x =
0.472,-2.188,2.623,5.908,-1.346,0.280
1.941,2.937,3.564,0.222,-1.299,-0.456
0.257,-2.986,-3.987,-2.240,-1.906,0.555
1.084,-0.563,-0.363,2.320,-0.347,5.202
-0.658,2.153,0.389,-1.881,0.311,0.795
3.296,3.262,-1.536,1.682,1.628,1.956
0.495,3.800,2.637,-2.592,-1.506,4.540
0.294,-2.628,0.742,-2.375,-2.166,0.535
0.286,-0.816,-1.558,1.977,-0.994,-4.230
-5.473,2.748,0.528,1.425,-0.085,-1.928
Indices start at 0.
(0, 0)	0.472
(3, 1)	-0.563
(7, 3)	-2.375
(8, 3)	1.977
(9, 2)	0.528
(7, 2)	0.742
(3, 4)	-0.347
(7, 4)	-2.166
(1, 0)	1.941
(4, 1)	2.153
(1, 1)	2.937
(9, 1)	2.748
(2, 5)	0.555
(4, 4)	0.311
(2, 3)	-2.240
(4, 0)	-0.658
(8, 0)	0.286
(9, 4)	-0.085
(0, 1)	-2.188
(5, 4)	1.628
(4, 5)	0.795
(2, 0)	0.257
(5, 3)	1.682
(6, 5)	4.540
(1, 5)	-0.456
(4, 2)	0.389
(6, 3)	-2.592
(2, 1)	-2.986

B =
[[2.055,-0.373,-0.128,-3.967,-3.316,-2.801,3.178,-1.242,1.687,-3.757,-0.987,4.196,0.827,0.995],
[2.890,-0.196,-3.700,1.105,-0.632,-1.739,-3.425,-2.169,4.652,-4.228,-4.840,4.236,-3.880,-4.902],
[-5.023,3.655,4.750,0.539,1.863,-2.791,1.095,-3.733,0.231,0.310,-2.453,0.824,5.094,1.113],
[-1.211,-0.853,-5.245,-4.400,-0.209,-2.820,-0.504,0.417,-5.566,-4.465,1.447,3.657,-5.234,-2.593],
[2.526,4.051,-4.138,-3.838,-5.008,4.309,-1.192,2.852,-5.502,-4.934,5.361,5.583,3.613,-0.415],
[0.543,4.315,1.869,-4.369,2.445,0.647,0.994,1.033,2.068,-4.752,5.517,2.134,-4.500,2.842],
[-4.394,-3.106,-3.164,1.588,-0.865,-4.444,4.092,-0.751,-2.397,-2.382,0.975,1.041,3.038,-1.035],
[-3.400,4.714,-1.565,3.579,-2.479,0.457,-3.657,2.371,-2.985,2.353,-4.117,4.396,-4.974,-3.078],
[-0.977,-1.082,4.035,3.750,-2.414,2.444,3.126,-0.438,3.386,3.105,0.025,-2.167,-1.020,-4.280],
[-3.448,-1.613,-2.922,-0.686,-4.439,-2.933,3.211,-1.615,1.603,0.458,-2.248,-1.009,-0.895,4.280],
[1.625,-2.477,-5.488,1.504,-5.540,-5.153,-4.867,-4.428,0.966,4.667,5.389,-1.825,4.880,-4.322]]
B[0, 0] -> 2.055
B[10, 8] -> 0.966
B[3, 12] -> -5.234
B[3] -> [-1.211, -0.853, -5.245, -4.400, -0.209, -2.820, -0.504, 0.417, -5.566, -4.465, 1.447, 3.657, -5.234, -2.593]
B[7, 11] -> 4.396
B[:, 1] -> [-0.373, -0.196, 3.655, -0.853, 4.051, 4.315, -3.106, 4.714, -1.082, -1.613, -2.477]
B[0, 13] -> 0.995
B[10, 6] -> -4.867
B[:, 4] -> [-3.316, -0.632, 1.863, -0.209, -5.008, 2.445, -0.865, -2.479, -2.414, -4.439, -5.540]
B[1, 0] -> 2.890
B[9] -> [-3.448, -1.613, -2.922, -0.686, -4.439, -2.933, 3.211, -1.615, 1.603, 0.458, -2.248, -1.009, -0.895, 4.280]
B[10, 10] -> 5.389
B[4, 1] -> 4.051
B[9, 13] -> 4.280
B[5, 3] -> -4.369
B[7, 5] -> 0.457
B[10, 1] -> -2.477
B[5, 13] -> 2.842
B[:, 5] -> [-2.801, -1.739, -2.791, -2.820, 4.309, 0.647, -4.444, 0.457, 2.444, -2.933, -5.153]
B[:, 11] -> [4.196, 4.236, 0.824, 3.657, 5.583, 2.134, 1.041, 4.396, -2.167, -1.009, -1.825]
B[4, 9] -> -4.934
B[:, 13] -> [0.995, -4.902, 1.113, -2.593, -0.415, 2.842, -1.035, -3.078, -4.280, 4.280, -4.322]
B[10, 13] -> -4.322
B[4, 5] -> 4.309
B[3, 10] -> 1.447
B[9, 0] -> -3.448
B[:, 8] -> [1.687, 4.652, 0.231, -5.566, -5.502, 2.068, -2.397, -2.985, 3.386, 1.603, 0.966]
B[10, 12] -> 4.880
B[:, 12] -> [0.827, -3.880, 5.094, -5.234, 3.613, -4.500, 3.038, -4.974, -1.020, -0.895, 4.880]
B[1, 5] -> -1.739
B[7, 7] -> 2.371
B[2, 1] -> 3.655
B[1, 13] -> -4.902
B[:, 10] -> [-0.987, -4.840, -2.453, 1.447, 5.361, 5.517, 0.975, -4.117, 0.025, -2.248, 5.389]

A =
-4.6,2.4,-13.6,-16.6,5.4,-7.0,7.6,-7.6,18.1,12.4,-3.8,-11.4
-8.6,-0.1,-6.9,10.4,-11.1,10.1,-19.5,-13.3,-16.4,6.9,18.5,-9.7
-23.3,-25.1,15.6,5.8,2.3,11.9,-5.3,-13.0,-15.9,-6.4,5.6,15.9
5.4,9.6,-7.0,-12.1,11.4,-6.0,-6.4,12.0,7.0,9.1,-11.9,-7.7
-8.8,-6.4,3.5,-16.7,15.1,-3.4,9.4,3.1,0.1,3.5,2.2,-15.3
-24.2,-21.2,-17.7,14.6,1.7,14.0,3.6,-17.4,-17.0,-0.6,5.6,-2.5
7.5,4.5,13.2,-4.9,17.8,-16.3,5.0,5.7,-16.4,-16.7,-0.1,1.4
-16.1,-3.5,2.0,-15.9,20.2,-20.8,5.3,9.0,-10.9,-3.8,4.6,-14.6
-0.1,3.2,18.6,-14.3,22.7,-10.9,14.0,4.3,5.2,-9.7,-8.7,-14.6
-8.9,0.0,-13.9,3.2,-15.3,14.5,-14.0,-18.9,-8.4,8.3,13.3,-23.0
1.2,-5.3,-11.3,-2.0,-22.5,-12.6,-4.9,7.0,-2.7,5.3,1.8,-9.4
-3.2,-4.4,-6.7,15.8,-16.2,-5.5,-15.8,-1.4,0.8,1.2,-1.2,-15.7
-14.2,-3.8,0.4,17.5,-1.4,-1.5,-24.3,1.2,-15.9,-6.5,12.8,-10.6
A[0,0] = -4.6
A[3,8] = 7.0
A[2,10] = 5.6
A[10,1] = -5.3
A[:, 5] = [-7.0, 10.1, 11.9, -6.0, -3.4, 14.0, -16.3, -20.8, -10.9, 14.5, -12.6, -5.5, -1.5]
A[6,6] = 5.0
A[11,9] = 1.2
A[1,9] = 6.9
A[:, 9] = [12.4, 6.9, -6.4, 9.1, 3.5, -0.6, -16.7, -3.8, -9.7, 8.3, 5.3, 1.2, -6.5]
A[9,7] = -18.9
A[:, 7] = [-7.6, -13.3, -13.0, 12.0, 3.1, -17.4, 5.7, 9.0, 4.3, -18.9, 7.0, -1.4, 1.2]
A[12,1] = -3.8
A[9] = [-8.9, 0.0, -13.9, 3.2, -15.3, 14.5, -14.0, -18.9, -8.4, 8.3, 13.3, -23.0]
A[8,4] = 22.7
A[:, 11] = [-11.4, -9.7, 15.9, -7.7, -15.3, -2.5, 1.4, -14.6, -14.6, -23.0, -9.4, -15.7, -10.6]
A[0,7] = -7.6
A[3,3] = -12.1
A[1] = [-8.6, -0.1, -6.9, 10.4, -11.1, 10.1, -19.5, -13.3, -16.4, 6.9, 18.5, -9.7]
A[5,10] = 5.6
A[0,5] = -7.0
A[8,1] = 3.2
A[10,2] = -11.3
A[6,10] = -0.1
A[0,3] = -16.6
A[0,9] = 12.4
A[6,4] = 17.8
A[4,3] = -16.7
A[9,6] = -14.0
A[:, 1] = [2.4, -0.1, -25.1, 9.6, -6.4, -21.2, 4.5, -3.5, 3.2, 0.0, -5.3, -4.4, -3.8]
A[1,3] = 10.4
A[1,10] = 18.5
A[:, 0] = [-4.6, -8.6, -23.3, 5.4, -8.8, -24.2, 7.5, -16.1, -0.1, -8.9, 1.2, -3.2, -14.2]
A[3,4] = 11.4
A[10,3] = -2.0
A[8,8] = 5.2
